Each row was made from one walk, in order. Every step used is in the known rows, and no mark comes twice. Write each row's walk.
Each row is shifted at random along 4 fixed directions that mean nothing.
Known rows
vovev, kibel, sudi, tadoret, tute: [  85  -80  -20  219  -73  183  -73  -90   58   96 -174 -190   72  -24
 -111  152  -71   36  276    2  232  -62 -165   40 -103  -35  -58   17
   79 -297   36  283  -92 -183  -44  109   49  357  164  -24 -128  -15
   31  -78 -128  -54  -18  124  117  -42  133]
fedeb, sisoz, kibel, mezel, zupo, lorabe: [-105  226 -257  186  144  -33  -43  200 -425   64 -226   32   11  133
   44 -470 -345 -166 -171 -196   59  -10  309  128 -455   51    9  192
  -39  103   47 -278  -17 -105  190 -399 -422   71   -9  182 -432  225
   54  -37 -123 -326 -114  -62  110 -148  -87]
sisoz, kibel, mezel, zupo, vovev, sugesi: [   3  156  -99  384 -463   36 -137  -34   54  -19  119   33   38 -139
 -259   -7   76  -87    4 -101 -132   75  234 -235  194   14  -27   19
  100  -68  253   74   22  -12 -445    5  149  -35 -385  203  -83  -88
  -86 -159   21  110   -2  -91 -203 -108  -13]
vovev, zupo, sugesi, lorabe, tute, sudi, tadoret, kibel: [ -17  190  -17  176  130  -60  101  179 -265  117  239 -544  -90  175
 -169  -14   12  -17 -167 -291  246  -99 -117  -80  148 -103  210 -110
  103    3  156   -2  264  -32   99  -52   36  247 -175   69 -219   73
  -81   -5 -267  -87  105  -19   12  147  164]
zupo, vovev, mezel, sisoz, kibel: [-145   31 -268 -115  195  -88  143   62   92 -122   67  698   20   50
   49   96    9   11  143  -20  -55  211   -4    2 -100   41  -81   99
  -97    4    6 -104   46   38  242 -175 -129 -115   56  100   16  105
   20   39  137  -49   63  -11 -105 -106 -141]
mezel, vovev, sugesi, zupo: [-106   32  -16  -90  101  151  346 -191 -182   26 -258  298 -211   40
 -188  347 -258  -71  133  -61  341  -15   65  -90   47  -73  228  413
 -161  218  188 -112  -47  -44  254   87 -232 -502  -40    5   50  185
  116  150  -64 -347   49 -270  -15  -38 -183]
tadoret, sudi, sisoz, kibel: [  25  -61 -192    3   93    0  -25  -40  195  -69  125  182  128  -62
 -137 -259   34  231 -122  163 -415  176  -55  150  210   60 -219 -278
 -128  -50  221  -36    5  213   43  135  177  125  -12  -76   77   58
  -69  -73   97  113  150  190 -295  142  145]
tute, sudi, fedeb, kibel: [ 155   63 -237  117  152  301 -312   54  -22  128  196 -413   97   22
 -112 -300 -125 -377   58    2 -220  -36  110 -223  -92  153  -70 -108
  183 -319 -100 -103 -345  -40 -254  -77   24  490  119  -19 -385 -237
  -14  -97  -82  126 -122 -112  230  -52  113]
zupo, sugesi, mezel, sisoz, kibel, vovev: [-142   76   87   81 -257 -197 -245  234  172 -126  595   -3   84 -174
   -8 -506  207  128 -296  -52 -456  -20  149    1  456   -4  -69 -325
  168  101    3 -109  206  109 -589  211  405 -125 -196  134  136 -350
 -137 -236  152  433    1   77 -402 -197   39]
vovev, sugesi, tute, sudi, sisoz, kibel, mezel, zupo: [ -91  153  182   85 -323  -71 -127  248  173 -187  356  -62  -56 -131
  -68 -506 -133  114  -56 -250 -434  -46  178    5  157 -166   49 -152
  -21   19  -55   90  404   79 -447  291   35 -141 -346   19  167   19
  -50 -188   -7 -120  101  105 -428  -66 -107]
mezel, zupo, lorabe, tute, fedeb, kibel, sisoz: [ -55   31 -123   47  -32  181   10   53   -7   83  123 -461  142   51
  260  -87 -330  200  182   25 -134   24   -1   98 -167  128 -103  -27
  -36  128 -207 -165   49   25 -197 -130 -154   23 -121  -90  -68   36
   -7   27  -95 -100   52 -101  175   80   78]
sudi, tadoret, tute, fedeb, sisoz, kibel: [-293    2  -87  -18  174  -66  276  115  112 -110  512  290   41   66
    9 -118 -417  331  268 -113  223   43 -416    9   26  -61 -368 -298
 -210  289  404 -375  412  350  292  338   38 -224 -378  -76  357  310
  -65  121   52  -32  616   14 -635  328 -114]
tute, fedeb, sisoz, kibel, sudi, tadoret: [-116    6  -19    2   62  190   48   73  104  -56  181   64   70  165
  160 -309 -357   15  142   -7   28 -148 -242  154 -142  -73 -156 -162
   23  349   -7 -136  183   -9  187  245  -44  128   34  -63   37  124
   40  102 -133 -253  237  111 -170  227  -50]
mezel, kibel, vovev, zupo, sugesi, lorabe, tute: [ -23   41  132   50 -284 -202   20   57   -8    5  -10   69 -146  -95
  -40  133  244  180 -141  -37  140  -11  119  -94  387  -26  267 -101
   72  134 -106   46   -7   -7 -341   13  230 -179 -174   71   65 -214
 -143   69   46  296  -58 -147  -14   23   60]
sugesi, mezel, vovev, zupo, kibel: [  72  101  -96   50  -47  -67  -97 -188 -212  -28  247  170   70 -158
 -190 -149  -77  -66  -51  -52   85  141  147 -161  412    0  227  118
  175   24  390  -27   15  -68 -473 -154   73   43 -146  160 -158 -311
   39 -219   53  255  -61  -71 -145 -135   49]
sugesi, zupo, lorabe, tute, sudi, fedeb, sisoz, kibel: [  14   16 -196 -118  133 -104 -126   58 -152   85   20  143  -32   59
 -138 -178 -104   20  -27  -43  -70   72   56 -124   -6   32 -119 -311
   65  -14  233 -211 -101  171  -60  -76   62  -28  -54   25  -99  -87
 -104   37  120  258  139  -53 -193  230   43]
sugesi, lorabe, fedeb, tute, sudi, sisoz, kibel: [  94 -171   23 -358  431 -190  129 -235   69  -40 -241  403   94   98
  105  -47  -43  190 -119  270 -217   72 -185   54 -182   22    1  -37
 -211    9 -147    6  -66  153  403   84  -93  -89  265 -162  213  116
   24  191  100  -75   57   66    2  343    1]
sudi, tadoret, sisoz, kibel, mezel: [  63  -56 -137   93  159  170   47   66  -20    7 -438  168  188   80
   32   -5 -173 -260  110  289 -272   91   23  195 -327   51 -262   79
 -141  -96 -203   -4 -228 -164  492 -227 -156  364  402 -132 -299  299
   73 -122    6 -170 -100  186  342 -154  -19]
sisoz, kibel, mezel, vovev, sugesi: [-155   65  253  182 -387  -60   -6  234  101 -224  312   95  -82 -127
  -70   15  -13  -77  104 -121 -228  -21   72   10  187 -104  -25  165
   -1  183  -47  -36  122   53 -226  233   -6 -276 -335  129  199  155
  -20  -70    0 -156  100  -58 -343  -43 -170]
lorabe, tute, sudi, fedeb, sisoz: [-173 -101  130 -341  121   34  308  -93    5 -107 -130  375 -200  190
  502  479 -344 -108  379 -134  377 -146 -293  218 -199 -115  106  124
 -127  208  -25 -157   90  -11  536   89 -348 -273   80 -279  273  332
  177  411  -90 -441  269 -207   -2  541  -97]
tadoret, tute, sudi, fedeb, kibel, vovev: [ -88 -164  159  -19  -74  -98   20 -131  481 -119  413  108   62 -169
  216   10   84  227  -55   21 -168 -123 -359   72  195  -11  -28 -190
   46  -45   24 -108  245  240 -337  239  276  -23  -52 -165  589  -98
    9  221   97   34  251   42 -292  275  114]
sisoz, kibel, sudi, tadoret, tute: [  83  -10 -192  291  176  167  -38   63  -79  127 -194 -211   91  103
 -305  -83 -146   39  213   30  125   73  -66   49 -325  -17 -276 -150
  -44 -176  136   30 -119  -65  219    6   12  414  192  -57 -289  117
  -40 -133 -128    4   34  188  155 -211   69]
sisoz, kibel, vovev, sugesi, zupo, mezel: [ -51  185 -257   80  213 -117  225 -314 -297   27 -314 -145 -101  147
 -223  122  -21  -67 -100  162  186   13  158 -162   -6    4  -36  270
  -97  177  316 -285  -54  -27  427 -230 -183 -212   68   64 -280   76
   24   55  -61 -121  -31 -130  194 -211  -83]
sugesi, vovev, zupo, mezel, sisoz, kibel, sudi: [-198  203 -206    1   72 -243  -10  171   36 -258  540  115 -105   -5
 -295 -644  -18  106 -153 -284   91  -41  -58   66  185  -65  -69 -201
   14  343  333 -307  436  234 -398  -23   30 -154 -447  113   49  -54
 -119 -170  -39   32  242   59 -528 -217 -151]
tadoret, sudi, sisoz, kibel, vovev, sugesi, mezel: [ -69   13   92 -203 -137 -158  133   37   58 -117  135 -191  -66  -21
  -12  301  186   17 -200   58  129  -76  -83   67  280  -86   51  -64
  -50   61  155  -82  276   77  126  165  146 -224 -121  -15  129   47
    5  -79 -125 -109   73   83 -149   23  -13]
tute, sudi, tadoret, sisoz: [-108  -39  132   21   25  343  215   76  167   -9  -75  -38   68   61
  189  154 -246  -72  139   37  325 -168 -317  105  116  -61   15   38
  -42  -65  306  158  126 -120  198  343   14   46  -60 -107   90  198
   92   25  -15 -196  161  -29 -204  334   79]
zupo, sugesi, lorabe, fedeb, tute, sudi, tadoret, kibel, mezel: [  -6  -15 -106  104  296 -127  230   55 -137    4   98 -589   -3   57
 -195 -177   99 -105 -438 -169 -179  152 -402   70 -202   62 -271 -143
 -390   91  -90 -245  196  293  422 -279  143  182 -172 -164  142  268
 -126   74 -164   91  266  147   -4 -189  -57]
sugesi, mezel, sisoz, kibel, vovev, zupo, lorabe, tute, sudi: [  93 -106   71 -503  119 -296 -112 -153  -34  112 -257   68  -62   60
  190  315  490 -122  -94   24  118    6  166  -64   -8  -12  356  -12
  213 -449 -300  299 -144 -216    1 -277  -27   48  435  -16  -77 -219
   79   84  126  127 -367   73  397  219  174]
tadoret, sisoz, kibel, vovev, sugesi: [-166  -38   41  105 -183  -75  170 -126  128  -52  -42  174   40  -15
 -223  357  112  132  142   94 -206  -21 -156   44  119    2 -187   -2
 -109   90  252  -67   -2  118  169  111   57 -192  -39   63  176  281
   -1   62   42 -190  169    5 -122   23  -23]
fedeb, tute, sudi, sisoz, kibel: [  58 -125 -253   29  254  -35  -20 -102  153  -81  250   65  105  -57
 -389 -425   67  257 -276   48 -590  313 -205  -32   35   63 -402 -515
 -276 -187   66  -69   -7  451 -100   59  295   29 -150  -96  214  -49
 -127  -20  219  339  274  152 -358  -14   58]
zupo, vovev, sugesi, tute: [ -41   37  -86   64   60   -3  232 -208 -158   41 -446   48 -166  106
  -73  340   25 -112  238  -38  633   74  214 -171 -167  -48  139  281
  -89  -92   97   71 -264 -215  187  -94 -135 -284  134    9 -249  -42
   54  -34  -83  -93  -76 -287  385 -174  -57]
fedeb, tute, sudi, tadoret, kibel, mezel, vovev, zupo, sugesi, lorabe: [ 106  -43  110   69  115 -122   31   -9 -162   40   56 -164  -39  -92
 -136  -32  108  -45 -327 -184  384 -100   -1  -46  195  -20  159    8
   35   21  -64   98  129   93 -156  -92   83  -65 -190   46  103  -50
  -40   20 -131  171    8 -135  -39   -5   80]
sudi, sisoz, kibel, vovev, mezel, zupo, sugesi, tute, fedeb: [   5   34  244  -26 -311  152 -156   43  117   97  216 -249   76 -133
  244 -116   90  166  243   87  -94  -90  374 -147  259   36   14  -29
  200  -58 -374  293 -120 -157 -194  289  107 -104  143   35  -36 -390
    4 -182  192  216 -161   22  166   44   78]
mezel, zupo, lorabe, tute: [-116   95 -162  179 -263    0  120  177   60   15    9   97  -97  -62
  -37 -164   -3  312 -165 -103  -57  202   35  -54   90   26  147 -117
 -156  130  316  -79   18   90 -291  -43  205 -187 -343   16  124  -66
 -129  142  149  272  161  -73 -326  140   61]
lorabe, tute, sudi, sisoz: [ 180  -96  208  -98 -280  201 -108  -50  208   -5 -122 -233   -7  -44
  247   12  109   64  -59  191 -314  -22   28   57  223  -46  126 -185
   70 -324 -312  414 -152 -151 -318  238  193   79   31 -153   60 -220
   16   18  132  164 -169   36  109  319  223]
mezel, vovev, kibel, sudi, tadoret: [-208  246 -112  398   42  250    2  318 -253  -63  397 -466 -138  151
 -374 -622 -262 -190  -94 -362  -27  -16 -272   46 -221 -165 -122  -57
  -66  274   96 -229  266    6   40   45  -34  175 -218  189 -262   14
  -19 -127 -261 -361  193  185 -210 -359 -204]
kibel, mezel, zupo, vovev, sugesi, lorabe, tute, sudi: [-143   36   71 -176    3 -203  335 -115  -36  -33 -244   21 -218  115
   10  149    9  -88 -105 -226  354    2 -175  -83 -107 -148  241   18
 -209  -73  -50    2  244   17  220 -181 -108 -292 -162  -77  201  168
   25  311  -96 -206   97  -75   33  309  -83]
sudi, tadoret, sisoz, kibel, vovev, zupo, sugesi, mezel: [ -90   15  114 -163  -38 -141  266   57   23 -112  202   59    1  -35
  296  472   89   46 -207  -11  357 -146  -87  120  404  -61  211  124
   39  342  226  -41  389   11  129  149  137 -315 -151  -28  203  -54
   70  -61  -10 -128  201  -78 -280  225   45]
lorabe, tute, sudi, fedeb, kibel, vovev: [ 104  -53  -63   84    5  108 -208  -47  128  121   47 -265   24    9
  -66  -88  185 -122  -19  130 -373   23   -9 -107  -98   60  -66 -238
  121 -232 -210  -87 -257   -7 -162 -161  188  354  302 -103 -105 -247
  -26   61   43  198 -161   88  374 -152  107]
mezel, kibel, vovev, zupo: [-140  106  -56  114   72  -62   69 -147 -166  -70  236  295  -92  -15
 -269  175   94 -100  -56 -157   22   25   10   25   83  -36  119  114
   17   77  -62 -153   98   14   22  -65  -96   49   34  128  -79   93
   61  -12  -51 -331  -36    9   70 -301 -108]
tadoret, sudi, fedeb, tute: [   0    7  -16  277  170  167  -52  147  -51  -60   80 -239  -65   33
  -47   83 -240    4  151  -84  446  -77  -66    1 -104   17  -50   73
  -79   36  206 -219  -75   77  168  219 -166  157  122 -137    2  192
  -23   32 -164  -86  163 -178  -52   62    9]
tute, sudi, sisoz, kibel, mezel, vovev, sugesi: [  -2   47  151  103 -226   52  -99  133  -75  -81  169 -345  -99  -59
 -287  -80  183 -216   19 -120 -414   88   83  -14  -12  -76 -214   -8
  -65 -116 -196   87  -11   75  -44   38   -9  -98 -222   90  -18  100
  -17 -159   13  -99  -38  112  -38 -241 -137]
sudi, sisoz, kibel, vovev, mezel, zupo, lorabe: [ -17  -62 -188   -9 -144  -18   89 -125  158    6 -134  530  118 -152
  100  -10  173  304 -337  114 -406  170   24  143  -27  109    5   23
 -110   63   72   80   18  145  -61 -197  124 -178  -43  119  256  -38
   40  192  238   15   26  136 -200   63   65]
lorabe, fedeb, tute, sudi, sisoz: [ 131  -44  241 -149  224  129   48  -84  -91  -15 -255 -342  -51  173
  345  145 -119  -51   -6  114   60 -132  -84  107 -255  -37  139  226
  -86 -113 -338  147  -92 -158  344  189 -300   47  258 -168  -18  120
  125   95  -66 -362 -152  -73  316  223    6]
fedeb, sisoz, kibel, mezel, vovev, sugesi: [-236   42  233  -26  -93 -121  230  162  -73 -224   40  275 -208   79
  138  315 -206 -140  311 -209  162  -91  -24  171 -153 -160    2  381
 -118  321  -77 -185  202    5  359   56 -423 -414 -182   45  168  471
  119  106 -137 -589  136 -152 -115  -24 -312]
tadoret, tute, sudi, fedeb, sisoz, kibel, vovev: [  64  -72    9  143   -3  -39 -351  -45  -36  132   88   -9  126  -38
 -266 -168   73  -75   93   69 -268   -2   93  -62  -31   12 -298 -406
  215 -352    6  -27 -215   46 -158   -9  179  326  225   30 -169 -154
  -56 -143   77  327 -135  170  137 -157  110]

Which walk is each row?
[ -92   75  139  -92  -28 -282   42  -44 -116  -45    1  368   25  -38
  163  -62  -27  122 -160   -4  243 -272  179   74  318  -19  302  151
  148  326  -22  -21  142  -86 -165   82  -74 -339  -22  170   69  -17
   20   64  -61  -99  -41 -228 -103  241   70]
mezel, sisoz, kibel, vovev, zupo, sugesi, lorabe
[ -81  152  -64   11   22  -72   45  122 -429   31 -143 -100 -152   45
  -43  -74 -133 -112 -157 -139  237  -76  145   19 -190   -5  -22  243
  -18  298  184 -315   38   58  128 -167 -254 -364 -178  186 -118  164
    4   35  -24 -267   94 -153 -100   28 -139]
sudi, fedeb, sisoz, kibel, mezel, vovev, sugesi, zupo, lorabe
[  35   24   84   13  175 -267 -123  100  -88  -14   88   20  -13    8
   32  124  180  229  -94   32  161  -14    0  -90 -132   91   96  186
   20  161  132 -160  -11   59  -52   65  -87  -33   79  100  117   63
  -86    9   87   81  -47 -106  -62  -96  -70]
mezel, sisoz, kibel, vovev, zupo, lorabe, fedeb, tute
[-226   87  -38  156  181  -66  305  158 -238  -50  171 -655    4  269
  157  -24 -251  184 -157 -229 -128   50 -412  368 -264 -104 -131 -110
 -214  271  -53 -256  452  132  299 -166 -146    6 -189  -97   26  379
  -20  117 -292 -440  340   92   -6  185   81]
zupo, lorabe, tute, sudi, tadoret, kibel, sisoz
[ -76  160   37   58  107  -34   97  322 -219  -11   33 -475 -285   73
 -299  -45   31 -202  195 -206  239  126  155 -195 -279  -54  -48  212
 -196   97    9 -230  -87  -14  146  -67 -127 -186 -143   30 -239   64
  -79 -230 -143  -46  -36 -111  208 -663 -335]
lorabe, fedeb, kibel, mezel, vovev, sugesi, tute
[-293  196   58   87  112  108  162  214 -301  -19  451 -552 -233  153
   -6 -142 -378  -40  445 -408  906 -187 -305  -14 -176 -138 -243   50
  -25  150  278 -296  418   50  350  116 -344 -110 -441   77  -97  195
   29  -59 -207 -279  284  -30 -177 -131 -259]
zupo, mezel, vovev, kibel, sudi, tadoret, tute, fedeb, sisoz
[  20   30  244  -52  203 -215 -130  -43  -93   32 -159   13   44  151
  293 -186   43  163 -170  116 -246 -144  102  123 -336  -63  184  161
  101   64 -234  -18   60 -107  263   29 -291   58  445   33  -11   34
   88   87   37 -387 -245  145  245  109   -2]
mezel, zupo, lorabe, fedeb, tute, sudi, sisoz, kibel, vovev
[ 120 -180 -116 -187   69 -136  -25 -253  -89   41 -321  695   58 -138
  129  301  216  -84  -95   99  141  111  210  146  -69  129  121  266
   89  -69  -35  126 -273  -43  -46 -392 -122  -82  146   82   22   10
  131   88  177   33 -187  -57  133   71   82]
fedeb, sisoz, kibel, mezel, vovev, zupo, lorabe
[ 150  -28 -206 -121  -60  227  -28 -294  -27   29 -207   29  -22  -52
  -47 -163   90  -74 -133   -5  -79   62    0  146  -95   13  113   17
  -22 -196 -169  262  -31 -100 -117 -227  -36  103   47  -21 -193 -297
  115 -135  -26 -150 -189  176  235 -231   17]
sugesi, mezel, zupo, vovev, kibel, sudi, sisoz
[ 159   21   96  168  231  -24  -20  288 -231   72  -60 -250  -32   -6
 -264  127   39   26  -46   49  362   49  -39 -159 -132   57 -105  114
 -129  230  218 -137  -34  119  200   29   -3   27 -118   21  -43  117
 -151 -173   -7  242   22  -65  -29 -344 -175]
sudi, tadoret, sisoz, kibel, mezel, vovev, zupo, sugesi, lorabe, fedeb, tute
[  45   31 -360   64  249  264  208 -260 -143   92 -419  115   34  206
 -114  -89 -265 -140   81  -23   84  134 -189   72 -432  -53  -37  141
 -165  250  155  -45   10 -136  493 -431 -178  189  287  -75 -228   72
  145  136 -194 -298   37  179  297 -290 -124]
sugesi, vovev, mezel, zupo, kibel, sudi, tadoret
[  24  -11  -65 -217   26  -20   26   47  240  -31  -95  155   12   18
  337   55  -54  -19  -70  -46  -22 -166  -46  155 -174  165  287  334
   85  192 -123  -70  -10  -61 -119 -180 -200  174   38   51   74    2
   67  191 -139 -323 -122  -78   59   68  -55]
vovev, mezel, zupo, lorabe, fedeb, kibel, sudi
[ -59  -23   71  -58  206 -128  151  123  130  -56  167   37   -9  -10
 -260   22  123  204   33   66  245   82 -338 -200  120  -29 -210 -103
 -168  158  648  -93  241  331  239  270  163 -223 -368    6  300  133
 -155  -30  135  282  324   62 -561   36 -141]
zupo, mezel, vovev, sugesi, lorabe, fedeb, tute, sudi, tadoret, sisoz, kibel
[  44    4  250   71 -151 -114 -108  263  145 -104  207 -138   29  -24
   39  253  163   65 -210  138 -335  -50 -106  -72   85  -15  -67  -70
   91  -77 -282   17   74   63 -101  119  166  117   20  168  147  -64
  -66   -1   75   53 -103  107  -35  -73  -71]
lorabe, fedeb, tute, sudi, sisoz, kibel, vovev, mezel
[ 136 -143   74 -215   68   45  -95 -144  148  118 -134  -90   37    4
  179   13  155 -145   48  -30 -224  101   26  -66  -67  -15  -38 -104
  -17  -65  -84  285  -59  -68  153   66  196   80  180 -209   96 -163
   17    3   39  254  -33  133   49   -8   17]
lorabe, fedeb, sisoz, kibel, mezel, zupo, sugesi, tute, sudi, tadoret
[-175  192  167  -18 -165  104  109  303 -279   63   24 -304 -162  139
  315  -78 -505  -81  313 -219  607 -269  134   -9  -52  -56   64   56
   12  264 -127 -211  145 -161  179   46 -343 -194 -268  -13 -168  186
   10   56 -186 -151   27 -273  112  152 -147]
kibel, mezel, zupo, sugesi, lorabe, tute, fedeb, sisoz
[ 193  -42  330  -59 -105 -175 -271  182  112 -136  -57  -99  149  -75
  251 -347  -65  -44 -281  283 -370 -157   85   50   34  -14   32  -70
   97  -89 -493  108   -7  -69 -296  182   49  191   92  -35   50  -46
  -69 -120   24  110 -199   84   18  181   30]
sugesi, lorabe, fedeb, tute, sudi, sisoz, kibel, mezel
[-199  109   26 -160 -134   15   76  381  131  -46  286 -172 -137   22
  298  136  172  119  143 -103  158  -51  -98  -14  -49   41   -6   74
    9   26 -227 -116  200  -46  -17  -86  -83 -142 -100  128  130   56
  -21  111   85  -30  -24  -28   51 -173 -140]
zupo, lorabe, tute, fedeb, kibel, vovev, mezel, sisoz
